Below are the code and all the weights of a small trained network. Each question names an input and a target symbol and asks about switching units off, where a switched-off unit gives its printed mean instead of its output.

import numpy as np


def w(rows, s, z=0):
    codes = np.array(rows[::2]) - 128.0
    scale = np.full(codes.shape[1], s)
    scale[-1] = z or s
    return codes * scale


def f(y):
    return np.maximum(y, 0)


def softmax(a):
    e = np.exp(a - a.max(-1, keepdims=True))
    return e / e.sum(-1, keepdims=True)


def log_softmax(a):
    a = a - a.max(-1, keepdims=True)
    return a - np.log(np.exp(a).sum(-1, keepdims=True))


def net(x, mask):
    ids = ['ΘΣαβδμπτω'.index(c) for c in x.split()]
    T = len(ids)
    res = E[ids] + P[:T]
    r = res
    for j in range(2):
        rows = slice(4 * j, 4 * j + 4)
        q, k, v = (r @ M[0][rows].T for M in (Q, K, V))
        z = softmax(np.where(np.tri(T) > 0, q @ k.T / 4**0.5, -1e9)) @ v
        o = O[0][rows]
        res = res + np.where(mask[j], z, o[:, -1]) @ o[:, :-1]
    y = f(res @ A[0][:, :-1].T + A[0][:, -1])
    res = res + np.where(mask[2:10], y, B[0][:, -1]) @ B[0][:, :-1]
    return log_softmax(res[-1] @ U[:, :-1].T + U[:, -1])


Q, K, V, O, A, B = {}, {}, {}, {}, {}, {}
E = w([
[195,84,115],'Θ',
[112,168,44],'Σ',
[114,148,108],'α',
[132,2,132],'β',
[111,147,110],'δ',
[120,97,67],'μ',
[158,142,100],'π',
[132,142,106],'τ',
[199,162,145],'ω',
],0.0096)
P = w([
[133,115,2],'0',
[136,141,122],'1',
[144,144,124],'2',
[149,147,120],'3',
[147,146,114],'4',
[158,144,114],'5',
[161,140,111],'6',
[150,147,111],'7',
],0.0079)
Q[0] = w([
[73,41,145],'H1',
[164,88,78],'H1',
[88,106,132],'H1',
[217,132,156],'H1',
[147,142,22],'H2',
[59,152,145],'H2',
[115,68,2],'H2',
[196,212,185],'H2',
],0.031)
K[0] = w([
[79,104,216],'H1',
[69,111,87],'H1',
[111,135,169],'H1',
[166,76,78],'H1',
[199,56,74],'H2',
[59,110,116],'H2',
[179,83,2],'H2',
[162,126,250],'H2',
],0.031)
V[0] = w([
[79,163,126],'H1',
[162,213,106],'H1',
[183,42,146],'H1',
[236,152,136],'H1',
[160,253,105],'H2',
[113,67,142],'H2',
[55,114,131],'H2',
[52,170,117],'H2',
],0.014)
O[0] = w([
[118,145,70,68],'H1',
[118,210,148,154],'H1',
[153,65,194,182],'H1',
[171,167,205,160],'H1',
[6,147,139,198],'H2',
[193,124,119,88],'H2',
[156,134,61,5],'H2',
[102,139,51,17],'H2',
],0.016,0.0034)
A[0] = w([
[125,101,68,201],'N1',
[76,173,124,237],'N2',
[210,155,110,29],'N3',
[168,143,158,169],'N4',
[135,143,130,128],'N5',
[111,62,112,61],'N6',
[126,124,116,253],'N7',
[124,250,105,48],'N8',
],0.011,0.0047)
B[0] = w([
[181,129,87,162],'N1',
[215,221,138,254],'N2',
[34,138,121,188],'N3',
[112,88,154,206],'N4',
[116,123,124,143],'N5',
[71,179,115,180],'N6',
[192,131,92,175],'N7',
[3,89,127,230],'N8',
],0.02,0.0093)
U = w([
[238,83,206,74],'Θ',
[61,144,92,2],'Σ',
[153,140,99,69],'α',
[100,43,123,136],'β',
[161,142,95,99],'δ',
[253,118,123,156],'μ',
[138,135,165,72],'π',
[149,124,129,251],'τ',
[120,140,198,153],'ω',
],0.0058,0.0087)

Each question gives the input, a string of symbols that net reads in full, and the target symbol t.
The units are the heads (4 rows each of Q, K, V and O) and the neurons (one row each of A and B). Each row of codes is followed by its name. A weight is (code - 128) times the scale printed after its matrix; where a second scale follows, it is the last column's (O, A, B and U).
mask holds one flag per unit, heads first, then neurons. A switched-off unit (its flag False) gives its mean, the last column of its rows in O or B, instead of its output. The means were averaged over made-up inputs and are rounded, as every weight is.
A unit's drop is (log p(t) with every unit on - log p(t) with that unit switched off) / (log p(t) with every unit on - log p(t) with every unit switched off).
The circuit of an input: a set's keep is (log p(t) with only the set's units on - log p(t) with every unit switched off) / (log p(t) with every unit on - log p(t) with every unit switched off). Starting from all 10 units, units are removed one at a time, each time the one whose removal leaves the highest keep (on an exact tie, the one counted first), for as long as the keep stays at least 0.8.
units of the circuit, in order: the units of the circuit, biggest drop first
most important unit: the unit with the biggest drop
k most important neurons: the k neurons with the biggest drops, biggest first
which heads matter: for each layer, one digit per head in row order, 1 if its drop is at least 0.15 and else 0, layers parted by /
drop of u: that unit's drop, to one decimal
input β τ α τ ω Σ, target β: 2 most important neurons -> (N3, N2)
input β δ τ, target β: most important unit -> N3
input μ τ δ τ α α, target μ: units of the circuit, in order -> (N8, N3)
input μ δ τ π, target μ: units of the circuit, in order -> (N8, N3)
input Θ Θ δ, target Θ: units of the circuit, in order -> (N8, H1, H2)
input β Σ Σ β τ, target β: which heads matter -> 01
input Θ Σ α Θ α ω β π, target Θ: which heads matter -> 10
input Θ Θ ω τ δ β, target Θ: which heads matter -> 01
input β Σ β β δ β α α, target β: units of the circuit, in order -> (H2, N3, N2)
input β α Θ ω ω β π, target β: 2 most important neurons -> (N2, N3)
input Σ δ ω δ, target Σ: units of the circuit, in order -> (H1, N8)
input β Σ β τ π, target β: 3 most important neurons -> (N3, N2, N4)
input β μ β, target β: units of the circuit, in order -> (N2, H1)
input ω δ α β Θ, target Θ: 4 most important neurons -> (N8, N3, N6, N4)
input Θ α ω Σ τ, target Θ: 4 most important neurons -> (N8, N3, N6, N4)
input Θ α Θ ω τ, target Θ: drop of H1 -> 0.2
input β β β μ, target β: drop of N5 -> 0.0
input α δ ω Σ, target Σ: drop of N1 -> -0.1
input μ ω β τ Σ β μ, target μ: drop of N2 -> -0.2
